Below is a small trained network, with its code and all its weights. Each question gives an input and a target symbol and asks what happens when units are switched off, that is, made to give their printed mean instead of their output.

import numpy as np


def w(rows, s, z=0):
    codes = np.array(rows[::2]) - 128.0
    scale = np.full(codes.shape[1], s)
    scale[-1] = z or s
    return codes * scale


def norm(h):
    return h / np.sqrt((h * h).mean(-1, keepdims=True) + 1e-5)


def f(y):
    return np.maximum(y, 0)


def softmax(a):
    e = np.exp(a - a.max(-1, keepdims=True))
    return e / e.sum(-1, keepdims=True)


def log_softmax(a):
    a = a - a.max(-1, keepdims=True)
    return a - np.log(np.exp(a).sum(-1, keepdims=True))


def net(x, mask):
    ids = ['ΓΠΨαβεζητω'.index(c) for c in x.split()]
    T = len(ids)
    res = E[ids] + P[:T]
    u = 0
    for l in range(2):
        q, k, v = (norm(res) @ M[l].T for M in (Q, K, V))
        z = softmax(np.where(np.tri(T) > 0, q @ k.T / 2**0.5, -1e9)) @ v
        res = res + np.where(mask[u], z, O[l][:, -1]) @ O[l][:, :-1]
        u += 1
        y = f(norm(res) @ A[l][:, :-1].T + A[l][:, -1])
        res = res + np.where(mask[u : u + 4], y, B[l][:, -1]) @ B[l][:, :-1]
        u += 4
    return log_softmax(norm(res)[-1] @ U[:, :-1].T + U[:, -1])


Q, K, V, O, A, B = {}, {}, {}, {}, {}, {}
E = w([
[98,109,67,111,116,95],'Γ',
[177,35,122,100,107,81],'Π',
[95,176,86,162,125,137],'Ψ',
[125,54,113,130,90,175],'α',
[211,140,106,166,124,112],'β',
[112,212,155,155,212,46],'ε',
[141,96,150,62,131,102],'ζ',
[185,77,121,121,115,147],'η',
[129,197,131,174,189,86],'τ',
[3,188,100,199,86,86],'ω',
],0.018)
P = w([
[155,140,109,167,75,146],'0',
[149,142,135,246,107,100],'1',
[102,155,137,139,154,145],'2',
[121,252,129,74,91,124],'3',
[151,98,108,193,105,116],'4',
[125,148,117,105,202,172],'5',
[125,240,104,82,102,139],'6',
],0.015)
Q[0] = w([
[83,9,169,190,205,124],'0.h0',
[124,66,185,183,160,128],'0.h0',
],0.011)
K[0] = w([
[114,139,183,171,2,44],'0.h0',
[88,162,169,146,99,146],'0.h0',
],0.0092)
V[0] = w([
[153,255,218,135,129,131],'0.h0',
[170,71,147,228,122,180],'0.h0',
],0.008)
O[0] = w([
[13,29,64,115,127,84,4],'0.h0',
[103,27,101,2,193,174,195],'0.h0',
],0.0091,0.0027)
A[0] = w([
[97,117,202,44,91,110,253],'0.n0',
[145,2,169,197,62,233,68],'0.n1',
[131,124,94,159,181,184,65],'0.n2',
[93,44,201,157,103,64,101],'0.n3',
],0.0084,0.0016)
B[0] = w([
[184,185,48,133,132,87,203],'0.n0',
[85,186,196,209,172,198,252],'0.n1',
[83,126,97,183,10,168,190],'0.n2',
[200,183,189,58,104,129,179],'0.n3',
],0.011,0.0037)
Q[1] = w([
[128,176,9,159,192,118],'1.h0',
[144,215,180,70,115,105],'1.h0',
],0.014)
K[1] = w([
[157,156,2,193,244,169],'1.h0',
[92,105,186,37,201,165],'1.h0',
],0.008)
V[1] = w([
[46,60,254,159,46,121],'1.h0',
[166,41,167,135,144,103],'1.h0',
],0.0073)
O[1] = w([
[227,240,89,174,127,203,3],'1.h0',
[254,100,216,180,146,5,73],'1.h0',
],0.0086,0.006)
A[1] = w([
[94,53,52,174,126,103,109],'1.n0',
[48,141,105,90,93,166,107],'1.n1',
[58,84,121,131,132,239,169],'1.n2',
[129,147,80,254,162,166,2],'1.n3',
],0.0087,0.0037)
B[1] = w([
[190,124,113,132,149,120,211],'1.n0',
[156,159,161,148,156,139,236],'1.n1',
[111,112,102,155,156,59,254],'1.n2',
[97,106,126,3,89,161,178],'1.n3',
],0.014,0.0061)
U = w([
[156,146,109,67,125,230,152],'Γ',
[98,150,54,129,93,158,60],'Π',
[96,132,130,145,165,167,253],'Ψ',
[178,211,171,209,90,140,172],'α',
[96,155,145,172,150,35,30],'β',
[70,88,101,57,177,99,143],'ε',
[184,160,217,112,158,102,119],'ζ',
[49,104,182,175,4,37,103],'η',
[97,147,169,127,205,164,199],'τ',
[164,100,56,188,152,63,113],'ω',
],0.011,0.0043)

Each question gives the input, a string of symbols that net reads in full, and the target symbol t.
The units are the heads (2 rows each of Q, K, V and O) and the neurons (one row each of A and B). Each row of codes is followed by its name. A weight is (code - 128) times the scale printed after its matrix; where a second scale follows, it is the last column's (O, A, B and U).
mask holds one flag per unit, layer by layer, with each layer's heads first. A switched-off unit (its flag False) gives its mean, the last column of its rows in O or B, instead of its output. The means were averaged over made-up inputs and are rounded, as every weight is.
A unit's drop is (log p(t) with every unit on - log p(t) with that unit switched off) / (log p(t) with every unit on - log p(t) with every unit switched off).
The circuit of an input: a set's keep is (log p(t) with only the set's units on - log p(t) with every unit switched off) / (log p(t) with every unit on - log p(t) with every unit switched off). Starting from all 10 units, units are removed one at a time, each time the one whose removal leaves the highest keep (on an exact tie, the one counted first), for as long as the keep stays at least 0.8.
circuit, biggest first: the units of the circuit, biggest drop first
unit that matters most: the unit with the biggest drop
top k neurons: the k neurons with the biggest drops, biggest first
k most important neurons of layer l: the k neurons of layer l with the biggest drops, biggest first
input Ψ η ζ β, target η: 2 most important neurons of layer 0 -> [0.n0, 0.n2]
input η ζ α Γ, target Γ: unit that matters most -> 0.h0
input τ β α ζ, target Γ: top 2 neurons -> [1.n2, 0.n1]
input ζ β β ζ Ψ α β, target Γ: 2 most important neurons of layer 1 -> [1.n2, 1.n1]
input Π Γ ζ Γ Π, target α: 2 most important neurons of layer 0 -> [0.n3, 0.n1]
input β ω ζ Γ Γ ζ β, target η: circuit, biggest first -> [1.h0, 0.n0, 0.h0]
input ζ ζ ζ Γ ζ Π β, target ζ: circuit, biggest first -> [1.h0, 0.n0]
input β Γ ζ Γ, target η: circuit, biggest first -> [0.h0, 1.h0, 0.n0]
input ω α ζ Π, target η: circuit, biggest first -> [0.h0, 0.n0, 1.h0]
input ω Γ β Ψ Π Γ, target ω: 3 most important neurons of layer 1 -> [1.n2, 1.n3, 1.n0]
input Γ ζ Γ Γ α Γ ω, target α: 2 most important neurons of layer 0 -> [0.n2, 0.n1]
input η ω Π, target ζ: top 2 neurons -> [0.n3, 1.n2]
input ζ η ζ η Π, target ζ: top 2 neurons -> [0.n3, 0.n2]
input τ α β, target ω: 2 most important neurons of layer 0 -> [0.n1, 0.n2]
input α τ Ψ Π ζ, target ζ: 2 most important neurons of layer 0 -> [0.n3, 0.n2]
input η Γ Γ ω β β, target ω: unit that matters most -> 0.n1
input α ζ η, target ε: 3 most important neurons of layer 1 -> [1.n2, 1.n3, 1.n0]
input ζ ω β α, target ε: top 2 neurons -> [0.n1, 1.n2]
input Π Γ α Γ, target Γ: top 2 neurons -> [0.n1, 1.n2]
input ζ Ψ Γ ε Ψ, target Π: unit that matters most -> 1.n3
input Ψ ω ζ Γ, target η: top 2 neurons -> [0.n0, 0.n2]
input Π β η, target ω: 3 most important neurons of layer 1 -> [1.n2, 1.n3, 1.n1]
input ε α Γ ε ζ, target ζ: top 2 neurons -> [0.n3, 1.n2]
